Below is a small trained network, with its code and all its weights. Each question gives an input and a class and asks what happens when units are switched off, that is, made to give their printed mean instead of their output.

import numpy as np


def w(rows, s, z=0):
    codes = np.array(rows[::2]) - 128.0
    scale = np.full(codes.shape[1], s)
    scale[-1] = z or s
    return codes * scale


def norm(h):
    return h / np.sqrt((h * h).mean(-1, keepdims=True) + 1e-5)


def f(y):
    return y / 2 * (1 + np.tanh(0.7978845608 * (y + 0.044715 * y**3)))


def log_softmax(a):
    a = a - a.max(-1, keepdims=True)
    return a - np.log(np.exp(a).sum(-1, keepdims=True))


def net(x, mask):
    res = np.array(x, float).reshape(1, 5) / 4 @ E
    u = 0
    for l in range(2):
        y = f(norm(res) @ A[l][:, :-1].T + A[l][:, -1])
        res = res + np.where(mask[u : u + 11], y, B[l][:, -1]) @ B[l][:, :-1]
        u += 11
    return log_softmax(norm(res)[-1] @ U[:, :-1].T + U[:, -1])


A, B = {}, {}
E = w([
[105,175,194,110,158,186,81],'x0',
[153,125,2,203,185,195,226],'x1',
[16,133,171,113,34,146,84],'x2',
[183,233,94,53,86,211,112],'x3',
[172,190,68,228,38,2,76],'x4',
],0.0066)
A[0] = w([
[104,62,90,146,64,78,96,51],'0.n1',
[118,161,144,54,166,233,111,116],'0.n2',
[144,153,48,99,85,168,124,118],'0.n3',
[182,54,132,67,233,130,177,163],'0.n4',
[144,95,96,188,131,139,209,190],'0.n5',
[167,70,151,119,104,90,144,4],'0.n6',
[172,140,7,94,68,145,172,89],'0.n7',
[184,119,95,194,194,114,123,1],'0.n8',
[186,167,166,155,152,185,173,24],'0.n9',
[192,182,117,88,93,110,71,181],'0.n10',
[157,146,99,180,114,159,167,97],'0.n11',
],0.012,0.0043)
B[0] = w([
[69,88,144,99,104,128,174,182],'0.n1',
[91,150,162,10,102,135,108,246],'0.n2',
[139,128,164,175,92,214,152,190],'0.n3',
[77,52,170,141,234,189,175,254],'0.n4',
[132,173,131,173,210,145,48,234],'0.n5',
[130,122,179,117,129,142,106,132],'0.n6',
[147,88,139,179,88,138,156,217],'0.n7',
[218,170,67,154,165,113,84,183],'0.n8',
[135,113,107,86,107,101,210,152],'0.n9',
[214,139,149,173,171,96,152,228],'0.n10',
[112,92,90,149,90,152,108,173],'0.n11',
],0.011,0.0075)
A[1] = w([
[34,127,130,98,164,126,121,169],'1.n1',
[75,170,105,148,165,75,163,14],'1.n2',
[192,214,159,92,91,119,79,2],'1.n3',
[134,68,133,109,8,130,162,128],'1.n4',
[17,132,60,49,131,143,155,114],'1.n5',
[97,24,155,150,135,86,68,144],'1.n6',
[88,75,163,207,64,7,98,46],'1.n7',
[202,117,107,186,131,92,97,89],'1.n8',
[99,122,3,219,99,69,143,92],'1.n9',
[165,165,150,77,124,226,78,206],'1.n10',
[42,76,201,113,117,65,167,109],'1.n11',
],0.012,0.0032)
B[1] = w([
[140,47,103,103,108,115,66,234],'1.n1',
[145,137,114,90,155,136,110,124],'1.n2',
[108,158,170,152,183,48,164,185],'1.n3',
[110,173,119,142,86,164,193,197],'1.n4',
[187,67,116,76,94,106,69,210],'1.n5',
[159,142,126,101,118,201,189,217],'1.n6',
[129,155,185,89,77,134,231,237],'1.n7',
[84,189,81,65,136,109,99,226],'1.n8',
[120,111,126,106,131,98,7,221],'1.n9',
[98,101,117,132,118,59,141,248],'1.n10',
[146,150,23,85,72,145,106,255],'1.n11',
],0.013,0.0066)
U = w([
[127,84,134,185,252,171,176,168],'0',
[169,185,55,196,175,99,27,158],'1',
[102,33,137,23,124,146,87,186],'2',
[131,209,201,99,139,10,140,106],'3',
[61,116,133,238,83,196,108,4],'4',
[135,178,149,101,41,155,243,171],'5',
],0.021,0.0036)

Each question gives the input, the list of numbers given to net, and the class t.
The units are the neurons (one row each of A and B). Each row of codes is followed by its name. A weight is (code - 128) times the scale printed after its matrix; where a second scale follows, it is the last column's (A, B and U).
mask holds one flag per neuron, layer by layer. A switched-off neuron (its flag False) gives its mean, the last column of its row in B, instead of its output. The means were averaged over made-up inputs and are rounded, as every weight is.
A unit's drop is (log p(t) with every unit on - log p(t) with that unit switched off) / (log p(t) with every unit on - log p(t) with every unit switched off).
The circuit of an input: a set's keep is (log p(t) with only the set's units on - log p(t) with every unit switched off) / (log p(t) with every unit on - log p(t) with every unit switched off). Starting from the 12 units with the biggest drops (on a tie, the unit counted first), units are removed one at a time, each time the one whose removal leaves the highest keep (on an exact tie, the one counted first), for as long as the keep stays at least 0.8.
circuit, biggest first: the units of the circuit, biggest drop first
unit that matters most: the unit with the biggest drop
top k neurons: the k neurons with the biggest drops, biggest first
k most important neurons of layer l: the k neurons of layer l with the biggest drops, biggest first
drop when u is switched off: that unit's drop, to one decimal
input [8,-3,-7,6,0], class 3: unit that matters most => 0.n10
input [-6,1,2,5,0], class 4: circuit, biggest first => 0.n3; 1.n7
input [6,6,6,2,7], class 4: 3 most important neurons of layer 0 => 0.n8; 0.n3; 0.n5
input [-4,-6,7,4,7], class 5: top 4 neurons => 0.n1; 0.n5; 1.n7; 0.n8
input [8,-4,5,-4,1], class 5: top 2 neurons => 0.n4; 0.n2
input [1,6,8,1,7], class 4: top 3 neurons => 1.n9; 0.n2; 0.n3
input [-5,-4,-5,-7,-6], class 0: top 2 neurons => 0.n2; 0.n4
input [-7,2,-2,8,1], class 1: 4 most important neurons of layer 1 => 1.n7; 1.n8; 1.n6; 1.n9
input [-1,-5,0,2,4], class 3: top 2 neurons => 0.n10; 0.n4
input [-8,0,2,-6,-8], class 0: top 2 neurons => 0.n4; 0.n2
input [-3,3,-1,4,1], class 1: 2 most important neurons of layer 0 => 0.n5; 0.n4
input [-4,-8,-8,-2,1], class 0: 3 most important neurons of layer 0 => 0.n4; 0.n2; 0.n10
input [1,-3,-5,7,3], class 3: 2 most important neurons of layer 0 => 0.n10; 0.n4
input [-2,5,3,-5,3], class 1: circuit, biggest first => 0.n5
input [-1,0,-3,-8,2], class 0: 2 most important neurons of layer 0 => 0.n1; 0.n6
input [6,-7,-7,5,-2], class 3: drop when 0.n10 is switched off => 0.8
input [-7,-6,1,-3,2], class 5: drop when 0.n4 is switched off => 0.0
input [-3,6,0,6,-2], class 4: drop when 0.n5 is switched off => 0.2
input [-5,5,5,-2,0], class 4: drop when 1.n5 is switched off => 0.1
